Each row has a name. Each piece below is followed by the name of the row it came from. Each question is about the rows just above it.

B: [ 98 114 110  88  92  96]
C: [ 91 107 104  86 172  88]
E: [126 143 137  84 106 126]
U: [ 90 107 102  87 100  88]
H: [ 91 107 104  86 100  88]
Z: [167 168 164 130 158 169]
S: [ 90 107 102  87 100 165]
G: [ 98 113 110  89  92  96]
K: [106 116 114 120  89 100]
R: [154 162 157 108 139 152]
Where do [162 157 108 139 152] appear? : R
[162 157 108] : R

baki: [131 122 142 141 150 103]
Tiso: [149  87  95 116 141 160]
kibem: [105 134 137 106 115  89]
nom: [ 96 149  87  95 114 177]
The row with [142 141 150] is : baki
[105 134 137 106] : kibem
[149  87  95 114] : nom
[115  89] is in which row? : kibem
The row with [ 95 116 141 160] is : Tiso
[149  87  95 116 141 160] : Tiso

laki: [110 114 117 139 141 104 132 104 115 150 101 146 147 142 106 156 145 142
 145 121 157 122 100 122 143 118 120 118 121 149 130 136 123 105  95 148
 114 100 107 139 151 142 118 126]
Vir: [121 124 125 143 129 122 111 144 129 146 122 125 145 119 122 142 117 136
 145 121 142 144 125 129 135 148 148 114 123 121 136 105 130 118  95 120
 149 116 120 117  93 140 137 127]
midaz: [121 124 125 143 129 122 111 144 129 146 122 125 145 119 122 142 117 136
 145 121 142 144 125 129 135 148 148 114 123 121 136 105 130 118  95 120
 149 116 120 117  93 125 146 154]
[121 124 125 143 129 122 111 144 129 146 122 125 145 119 122 142 117 136
 145 121 142 144 125 129 135 148 148 114 123 121 136 105 130 118  95 120
 149 116 120 117  93 140 137 127] : Vir
Which row holds [104 132 104 115 150 101 146]? : laki
The row with [121 124 125 143 129 122 111 144 129 146 122 125 145 119 122 142 117 136
 145 121 142 144 125 129 135 148 148 114 123 121 136 105 130 118  95 120
 149 116 120 117  93 125 146 154] is : midaz
The row with [115 150 101 146 147 142] is : laki

kup: [126 130 128 148 129]
ketus: [127 129 128 141 129]
fisib: [130 128 128 101 127]
tagi: [129 133 128 128 130]
Piguz: [161 129 129 123 127]
lofi: [131 130 127 115 129]
Mazok: [128 130 129 165 129]
Mefa: [107 126 129  95 127]
fasu: [ 75 125 129 134 129]
vef: [125 128 101 127 128]
Gumev: [ 75 125 129 134 128]
Rit: [128 128 128 104 128]
Which row holds [128 128 101 127]? : fisib
The row with [129 165] is : Mazok
Where do [128 104 128] appear? : Rit
Which row holds [128 101 127 128]? : vef
[ 75 125 129 134 128] : Gumev
Which row holds [131 130 127 115]? : lofi

tika: [122 122 129 142 111 138 129]
Fusun: [147 129 123 143  97 134 127]
zoseg: [131 143 132 131 115 126 125]
saneb: [118 113 115 129  83 129 129]
lalef: [129 138 123 144 141 120 126]
gel: [156 137 125 144 158 137 115]
pido: [132 129 147 121 161 139 126]
[113 115 129  83 129 129] : saneb
[129 129] : saneb

nomab: [132 135 113 115 122 141 116 135 105 118 145 113 135 129 102 124 151 115
 128 109]
Deso: [127 110 123 125 132 131 101 128 139 142  88 130 116 131 141 142 126 151
 132 147]
mugis: [130 114 122 123 135 135  97 134 129 145 101 125 126 137 131 138 118 131
 139 131]
pubin: [123 101 131 123 125 110 132 125 106 119 111 106 116 117 110 158 145 106
 115 106]
sifer: [121 141 119 125 135 145 135 129  97 134 140 110 127 115 104 155 142 107
 111 101]
pas: [126 150 119 119 117 133 152 123 102 111 170 110 141 121 102 122 154 109
 117 101]
sepob: [127 110 123 125 132 131 101 128 139 142  88 130 116 131 141 142 112 134
 139 140]
Topem: [140 111 141 136 148 115 110 134 148 149 104 145 128 144 146 133  97 144
 148 149]
[127 110 123 125 132 131 101 128 139 142  88 130 116 131 141 142 112 134
 139 140] : sepob
Where do [141 136 148 115 110 134] appear? : Topem
Where do [135 135  97 134 129 145] appear? : mugis

Lotol: [176 139 119 122]
semu: [142 146 132  87]
fuz: [133  93 126 112]
tanu: [145 141 146 135]
The row with [145 141 146] is : tanu
[146 132] : semu
Which row holds [145 141]? : tanu
The row with [141 146] is : tanu
Where do [133  93] appear? : fuz

rugi: [116 135 123 163 109 103 103 154 106 157 128 135 152 106 140 149 118 160
 131 138 109 146 138 125 180 118 125 144]
lim: [116 133 123 157 112 107 105 150 108 153 129 134 149 109 138 147 119 155
 132 137 112 142 137 124 171 119 126 141]
lat: [116 134 123 159 111 106 104 151 107 154 129 134 150 108 138 148 119 156
 132 137 111 143 137 124 174 118 126 142]
kiz: [114 144 137 124 111 106 104 151 108 153 129 134 149 108 138 147 119 155
 132 137 112 143 137 124 172 118 126 142]
ner: [116 134 123 161 110 104 103 153 106 155 128 134 151 107 139 148 119 158
 132 138 110 145 137 124 177 118 125 143]
gena: [116 133 123 156 112 107 105 150 109 152 129 133 148 110 137 119 137 156
 148 132 113 142 136 124 170 119 126 141]
nobeb: [116 135 123 162 109 103 103 153 106 156 128 135 151 106 139 149 118 159
 132 138 109 145 137 125 178 118 125 144]
vileb: [116 134 123 160 110 105 103 152 107 154 128 134 150 107 139 148 119 157
 132 137 111 144 137 124 175 118 126 143]
[148 119 156 132 137] : lat
[111 144 137 124] is in which row? : vileb
[159 132] is in which row? : nobeb
[171 119 126 141] : lim
[156 128 135 151 106 139 149] : nobeb

fuzaf: [129 135 132 133 129 129 154 136 134 128 148 137 132 145 129 128 143 128
 131 131 128 131 138 138 132 144 133 152 136 128 132 135 128 136 128 128
 133 141 128 128 156 142 128 150 128 128 128 146 128 133 133 128 133 128
 133 132 128 140 136 136 128 143 135]
Giz: [136 128 128 128 131 135 152 152 131 128 145 130 128 150 130 136 130 128
 127 135 128 128 128 138 130 143 128 159 155 129 135 132 134 128 129 128
 138 135 128 128 135 147 127 147 128 127 128 128 128 141 136 128 128 128
 128 135 127 145 128 140 128 139 147]
Pero: [134 129 128 131 129 138 154 136 134 128 148 137 132 145 129 128 143 128
 131 131 128 131 138 138 132 144 133 152 143 128 132 135 128 136 128 128
 133 141 128 128 156 142 128 150 128 128 128 146 128 133 151 128 133 128
 133 132 128 140 136 136 128 143 135]
simeg: [136 128 128 128 131 135 152 152 131 128 145 130 128 150 130 136 130 128
 127 135 128 128 128 138 130 143 128 159 155 129 135 132 134 128 128 130
 128 128 138 128 128 134 156 132 150 141 128 130 128 133 128 145 128 140
 128 128 131 129 128 134 147 140 148]
Dupob: [134 129 128 131 129 129 154 136 134 128 138 137 132 145 128 128 143 128
 131 131 128 131 138 138 132 144 133 152 136 128 132 135 132 136 128 128
 133 141 128 128 156 142 128 150 128 128 128 130 128 133 133 128 133 128
 133 132 128 140 136 136 128 133 135]
Where do [134 129 128 131 129 129 154 136 134 128 138 137 132 145 128 128 143 128
 131 131 128 131 138 138 132 144 133 152 136 128 132 135 132 136 128 128
 133 141 128 128 156 142 128 150 128 128 128 130 128 133 133 128 133 128
 133 132 128 140 136 136 128 133 135] appear? : Dupob
[134 129 128 131 129 138 154 136 134 128 148 137 132 145 129 128 143 128
 131 131 128 131 138 138 132 144 133 152 143 128 132 135 128 136 128 128
 133 141 128 128 156 142 128 150 128 128 128 146 128 133 151 128 133 128
 133 132 128 140 136 136 128 143 135] : Pero
[136 128 128 128 131 135 152 152 131 128 145 130 128 150 130 136 130 128
 127 135 128 128 128 138 130 143 128 159 155 129 135 132 134 128 128 130
 128 128 138 128 128 134 156 132 150 141 128 130 128 133 128 145 128 140
 128 128 131 129 128 134 147 140 148] : simeg
[128 128 141 136 128 128 128 128 135] : Giz
[136 128 128 128 131 135 152 152 131 128 145 130 128 150 130 136 130 128
 127 135 128 128 128 138 130 143 128 159 155 129 135 132 134 128 129 128
 138 135 128 128 135 147 127 147 128 127 128 128 128 141 136 128 128 128
 128 135 127 145 128 140 128 139 147] : Giz

vebuv: [138 115  97 122]
Ruke: [121 135 130 121]
vigub: [116 135 130 168]
[121 135 130 121] : Ruke
[135 130 168] is in which row? : vigub

Fav: [132 138  88 162  92]
Zin: [133 135 107 146 134]
Mefe: [119 133 143 123 126]
guf: [139 138 136 142 140]
vam: [145 138  92 132 129]
safus: [104 100 162  88  92]
[145 138  92 132] : vam
Where do [132 138  88 162] appear? : Fav
[162  88  92] is in which row? : safus

Zitu: [146 151 121 130 132 133 151 124]
dova: [123 113 144 133 130 132 128 124]
nef: [123 113 144 133 130 132 151 124]
[132 128 124] is in which row? : dova
[121 130 132 133 151 124] : Zitu
[133 130 132 151] : nef

funa: [133 137  88 143]
Piguv: [ 95 157  92 148]
gura: [158 106 146 119]
buz: [ 95 157 103 126]
Mazis: [157  93 114 142]
Gitis: [158 106 103 126]
[ 95 157  92] is in which row? : Piguv
Which row holds [157 103 126]? : buz
[158 106 103 126] : Gitis
Where do [ 93 114] appear? : Mazis
[146 119] : gura
[137  88 143] : funa

tiv: [131 123 121 121 128 125 127 124 129 125 128 121]
zasu: [123 129 132 130 126 130 129 124 130  90 143 119]
zegil: [114 123 126 136 128 129 125 127 124  98 128 131]
Nel: [136 127 126 129 131 127 121 131 127 125 130 135]
beri: [117 126 128 131 123 130 128 130 129 145 137 140]
noguv: [123 129 132 130 126 130 127 124 130 137 132 126]
pup: [123 129 132 130 126 130 129 124 130 137 132 126]
rikif: [123 129 132 130 126 130 129 128 130 137 132 126]
[123 126 136 128 129 125 127] is in which row? : zegil
[128 129 125 127 124] : zegil
Where do [130 128 130 129] appear? : beri
[123 129 132 130 126 130 129 124 130 137 132 126] : pup

tup: [127 130 130 128 166 129 128]
namef: [128 130 131 127 130 128 128]
bedim: [130 130 128 128  95 127 129]
Sel: [125 147 166 130 129 128 128]
Dopal: [127 127 130 128 151 129 127]
mozez: [124 132 130 125 129 129 124]
rasi: [128 167 129 129 128 127 130]
rad: [125 136 129 129 134 128 127]
Which row holds [127 127 130 128 151]? : Dopal
Which row holds [129 124]? : mozez
[128 167 129 129 128 127 130] is in which row? : rasi
[130 128 166 129 128] : tup

selo: [137 110 124 115 107 111 115 111 132 139 140 133 110 139 119 140 129 133
 135 137 109 112 141 142 118 128 115 137 125 141 118 117 122 141 129 104
 119 134 111 118 141 115 135 123 115 103 117]
Raru: [127 126 117 132 107 135 111 111 129 124 113 131 111 136 117 111 126 130
 124 120 110 118 113 124 123 130 115 108 124 111 135 120 118 121 130 133
 115 111 124 117 137 114 136 126 111 105 122]
Nebu: [109 133 123 130 135 134 130 135 116 112 108 114 134 110 128 108 119 117
 114 112 134 132 108 107 128 118 130 109 121 108 130 127 122 105 118 138
 125 112 131 125 107 127 114 123 129 138 127]
siku: [143 105 126 109 110 104  95  89 159 139 146 132 111 143 119 152 128 134
 137 138 107 112 151 146 115 128 115 148 127 148 111 116 124 148 130  94
 120 141 110 120 142 116 132 125 113 102 117]
vefed: [158 126 152 110 144 112  89 159  95 101 110 114 149 170 138 159 103 141
 129 116  89 148 147 128 107 143 125 155 139 121 112 109 111 127 154  84
  97 112 127 140 109  90 117 158 103 115 126]
[114 112] : Nebu
[107 128] : Nebu
[ 89 159  95] : vefed

delil: [130 127 129 132]
Nomop: [129 130 127 136]
kitos: [130 127 126 120]
Where do [130 127 129] appear? : delil
[129 130 127] : Nomop
Where do [127 126] appear? : kitos
[129 132] : delil

Gaka: [124 140 146 130 130 132 147 102 106 147 141 149 139  89 136 113 145 125
 121 147 142 140 136]
Res: [132 130 127 129 127 127 126 133 130 130 128 128 127 129 128 128 127 129
 130 127 128 126 130]
Pegod: [149 147 135 120 135 109 104 155 127 123 121 124 122 139 127 129 108 131
 140 114 120 100 120]
Lil: [132 128 127 129 128 123 126 134 131 128 126 127 127 129 127 127 126 130
 130 128 127 125 130]
Lum: [124 140 146 130 130 132 147 102 106 147 141 149 126 130 126 128 124 133
 134 127 127 121 130]
rufi: [137 135 128 130 128 127 121 141 132 128 127 128 125 131 126 129 122 133
 135 125 127 120 130]
pogiv: [137 135 128 130 128 127 121 141 132 128 127 128 125 131 126 129 127 133
 130 125 127 120 130]
rane: [149 145 135 121 135 112 103 155 129 124 125 125 122 137 126 129 108 133
 139 115 122 102 122]
mafel: [127 129 115 122 131 127 130 120 130 130 127 126 127 129 128 128 127 129
 130 127 128 126 130]
tilut: [123 126 134 126 131 127 129 115 120 131 130 131 130 122 130 126 131 124
 123 128 133 133 126]
paro: [130 129 127 129 130 128 128 131 129 128 128 128 128 128 128 128 127 129
 129 129 128 127 129]
[124 140 146 130 130 132 147 102 106 147 141 149 139  89 136 113 145 125
 121 147 142 140 136] is in which row? : Gaka
Where do [132 128 127 129 128 123 126 134 131 128 126 127 127 129 127 127 126 130
 130 128 127 125 130] appear? : Lil
[127 129 115 120 131] : tilut
Where do [139  89] appear? : Gaka
[125 121 147 142 140 136] : Gaka
[123 126 134 126 131 127 129 115 120 131 130 131] : tilut

gesi: [ 91 150 102 147 150 111 151 139  89]
mubu: [156 139 128 105 148 114 143 135 166]
ruga: [118 139 150 150 127 123 122 174 100]
gak: [ 97 120 116 160 130 127 118 127 143]
vaner: [152 135 116 111 128 130 136 117 151]
vitil: [131 119 119 166 120 135 122 121 132]
lis: [111 102 150 147 111 128 143 129 139]
garu: [144 138  99 104 176 136 105 135 153]
dore: [157  83 120 133 118 126 118 126 109]
[128 130] : vaner
[102 147 150 111] : gesi
[102 150] : lis
[ 83 120 133] : dore
The row with [152 135 116 111] is : vaner
[139 150 150 127 123 122 174 100] : ruga
Where do [111 102 150 147 111 128] appear? : lis

Ser: [141  95  92  96 123 126 102  88 112 147 129 127 137 122 136 129 144 119
 101 109  99 114 118 142 108 103 137  93  85 144 110 142 130 133 109 109
 115 139  88 110 135 148 141 132 108 146 145 128 134 129 123 136]
dapul: [127 112 122 132 116 121 138 119 133 127 129 136 147 122 137 135 110 126
 141 136 133 139 129 119 132 115 127 129 121 135 113 112 137 119 112 127
 120 120 121 137 134 118 117 129 132 138 125 122 108 127 136 114]
Vetol: [141  95  92  96 123 126 102  88 112 147  96 108 120 125 151 108 132 104
 101 109  99 114 118 142 108 103 137  93  85 144 110 142 130 133 109 109
 115 139  88 110 135 148 141 132 108 146 145 128 134 129 123 136]
Tadiv: [124 153 137 130 131 124 145 138 142 120 136 127 129 129 122 144 119 137
 148 138 136 127 134 132 136 144 111 130 134 112 131 120 116 116 126 128
 134 123 140 125 132 125 126 116 133 119 129 127 121 135 136 135]
[141  95  92  96 123 126 102  88 112 147  96 108 120 125 151 108 132 104
 101 109  99 114 118 142 108 103 137  93  85 144 110 142 130 133 109 109
 115 139  88 110 135 148 141 132 108 146 145 128 134 129 123 136] : Vetol
Where do [132 136 144 111 130 134 112 131 120 116 116] appear? : Tadiv
[136 127 129 129 122 144 119 137] : Tadiv
[147 129 127 137 122 136] is in which row? : Ser
[129 136 147 122 137 135 110 126 141 136] : dapul
[135 136 135] : Tadiv

des: [126 125 167 126 117 109 160 136 137 118 129 131 133 112 129 132 105 137
 118 146]
dunin: [115 128 163 119 116 110 158 146 143 113 133 141 127 113 128 135 104 136
 130 143]
vukur: [114 146 131 111 149 143 149 113 110 105 112 137 125 106 130 128 153 109
 121 105]
Galu: [131 126 101 133 132 134 119 159 131 156 152 141 135 119  95 118 120 137
 127 110]
maber: [114 147 102 142 133 124 130 116 121 131 124 113 104 134 128 118 143 120
 114 159]
Nofak: [127 109 120 128 122 135 147 120 132 131 110 130 114 146 155 127 129 143
 150 124]
nuz: [144 119 109 138 136 127 123 146 120 166 141 124 142 117  97 114 122 141
 108 114]
Temov: [150 113 117 136 124 124 127 115 137 107 150 141 114 138 159 114 129 132
 156 125]
ral: [117 136 124 123 131 113 133 104 124 124 130 116 121 134 162 111 133 142
 132 131]
Pev: [143 125  97 138 139 126 109 162 119 171 155 135 143 118  88 115 114 142
 108 106]
Tisor: [115 142 138 116 132 132 130 110 135 126 143 105 120 124 117 135 143 124
 139 118]
[127 109 120 128] : Nofak
[146 131 111 149 143 149 113 110 105 112 137 125] : vukur
[120 137 127 110] : Galu
[117 136 124 124] : Temov
Which row holds [131 113 133 104 124 124 130 116 121 134]? : ral
The row with [150 113 117 136 124 124 127 115 137 107 150 141 114 138 159 114 129 132
 156 125] is : Temov

runa: [177 128 129 129 130 141 128 129]
debap: [177 128 129 129 129 137 130 132]
botal: [129 137 131 132 129 137 130 128]
mal: [128 128 129 129 128  99 127 128]
[177 128 129 129 129 137 130 132] : debap
The row with [129 137 130 132] is : debap

velo: [144 108 140 144 133 102 107 155 137  95 116 151 141]
fase: [118 145 132 104 118 151 147 113 119 151 130 113 119]
lusop: [118 145 118 104 151 132 147 113 119 151 130 112 119]
legek: [125 103 127 149 101 115 119 154 140 108 128 147 132]
Kalun: [148 144 172  88 141 130 128 136 116 119 100 130 138]
mok: [140 148 132 116 169 128 125 107 118 135 125 116 131]
san: [114 127 125 122  96 142 142 130 129 139 133 125 120]
Vano: [119 111 136 130  82 130 132 154 137 118 125 142 127]
The row with [116 119] is : Kalun
[132 104 118 151] is in which row? : fase

